Below is a small trained network, with its code and all its weights. Each question gives an input and a class and asks what happens when units are switched off, that is, made to give their printed mean instead of their output.

import numpy as np


def w(rows, s, z=0):
    codes = np.array(rows[::2]) - 128.0
    scale = np.full(codes.shape[1], s)
    scale[-1] = z or s
    return codes * scale


def f(y):
    return y / 2 * (1 + np.tanh(0.7978845608 * (y + 0.044715 * y**3)))


def log_softmax(a):
    a = a - a.max(-1, keepdims=True)
    return a - np.log(np.exp(a).sum(-1, keepdims=True))


def net(x, mask):
    res = np.array(x, float).reshape(1, 5) / 4 @ E
    y = f(res @ A[0][:, :-1].T + A[0][:, -1])
    res = res + np.where(mask, y, B[0][:, -1]) @ B[0][:, :-1]
    return log_softmax(res[-1] @ U[:, :-1].T + U[:, -1])


A, B = {}, {}
E = w([
[128,129,129,133,127],'x0',
[222,117,126,119,156],'x1',
[132,254,168,151,153],'x2',
[133,169,48,178,127],'x3',
[140,125,138,174,113],'x4',
],0.017)
A[0] = w([
[105,78,250,102,135,255],'neuron 0',
[42,168,145,144,155,185],'neuron 1',
[30,114,143,142,103,229],'neuron 2',
[125,173,220,118,135,131],'neuron 3',
[162,117,181,139,140,166],'neuron 4',
[229,181,132,116,234,168],'neuron 5',
[68,122,205,176,151,170],'neuron 6',
[128,71,197,128,162,196],'neuron 7',
[123,117,231,147,213,182],'neuron 8',
[131,220,81,144,171,104],'neuron 9',
[217,83,101,106,143,150],'neuron 10',
[91,122,62,151,108,197],'neuron 11',
],0.015,0.0083)
B[0] = w([
[190,117,167,12,62,248],'neuron 0',
[26,148,158,143,98,199],'neuron 1',
[40,111,109,86,29,220],'neuron 2',
[78,204,56,99,199,203],'neuron 3',
[191,156,96,77,155,171],'neuron 4',
[182,175,115,168,128,251],'neuron 5',
[77,125,135,57,115,184],'neuron 6',
[154,124,206,37,110,200],'neuron 7',
[131,194,138,42,171,203],'neuron 8',
[138,121,195,205,93,215],'neuron 9',
[199,72,158,173,197,212],'neuron 10',
[51,60,54,174,140,195],'neuron 11',
],0.011,0.019)
U = w([
[128,63,181,69,48,97],'0',
[72,202,154,67,136,54],'1',
[68,31,45,152,157,125],'2',
[49,154,224,203,127,87],'3',
[227,75,225,93,172,134],'4',
[192,194,125,75,240,133],'5',
[201,41,51,187,244,254],'6',
[210,180,185,204,122,141],'7',
],0.011,0.0036)

Each question gives the input, the list of numbers given to net, and the class t.
The units are the neurons (one row each of A and B). Each row of codes is followed by its name. A weight is (code - 128) times the scale printed after its matrix; where a second scale follows, it is the last column's (A, B and U).
mask holds one flag per neuron, in row order. A switched-off neuron (its flag False) gives its mean, the last column of its row in B, instead of its output. The means were averaged over made-up inputs and are rounded, as every weight is.
A unit's drop is (log p(t) with every unit on - log p(t) with that unit switched off) / (log p(t) with every unit on - log p(t) with every unit switched off).
The circuit of an input: a set's keep is (log p(t) with only the set's units on - log p(t) with every unit switched off) / (log p(t) with every unit on - log p(t) with every unit switched off). Starting from all 12 units, units are removed one at a time, each time the one whose removal leaves the highest keep (on an exact tie, the one counted first), for as long as the keep stays at least 0.8.
units of the circuit, in order: the units of the circuit, biggest drop first
most important unit: the unit with the biggest drop
k most important neurons: the k neurons with the biggest drops, biggest first
drop when u is switched off: that unit's drop, to one decimal
input [-2,3,1,6,7], class 7: most important neuron : [neuron 9]
input [-8,-6,-4,1,5], class 2: 3 most important neurons : [neuron 11; neuron 0; neuron 7]
input [-3,3,1,1,6], class 7: units of the circuit, in order : [neuron 0; neuron 6]
input [-2,1,8,7,-2], class 7: 2 most important neurons : [neuron 5; neuron 2]
input [0,-8,0,-1,2], class 0: 4 most important neurons : [neuron 2; neuron 3; neuron 8; neuron 5]
input [8,1,6,-7,7], class 5: 2 most important neurons : [neuron 2; neuron 4]
input [-7,7,1,3,5], class 7: 3 most important neurons : [neuron 11; neuron 5; neuron 3]
input [-6,-1,1,-4,6], class 1: 3 most important neurons : [neuron 8; neuron 3; neuron 10]
input [-8,1,-6,7,0], class 6: 3 most important neurons : [neuron 2; neuron 10; neuron 1]
input [-8,5,6,2,5], class 7: 2 most important neurons : [neuron 9; neuron 5]
input [-1,6,2,-6,2], class 5: 2 most important neurons : [neuron 3; neuron 8]
input [-3,4,2,-8,-5], class 5: 2 most important neurons : [neuron 3; neuron 8]
input [-3,6,1,1,6], class 7: 4 most important neurons : [neuron 11; neuron 5; neuron 3; neuron 0]
input [0,-1,-1,3,-4], class 2: most important unit : neuron 0
input [-2,4,-7,-1,-8], class 4: drop when neuron 7 is switched off : 0.0
input [0,2,4,-4,-2], class 5: drop when neuron 2 is switched off : 0.1
input [7,-5,7,3,4], class 3: drop when neuron 9 is switched off : 0.2
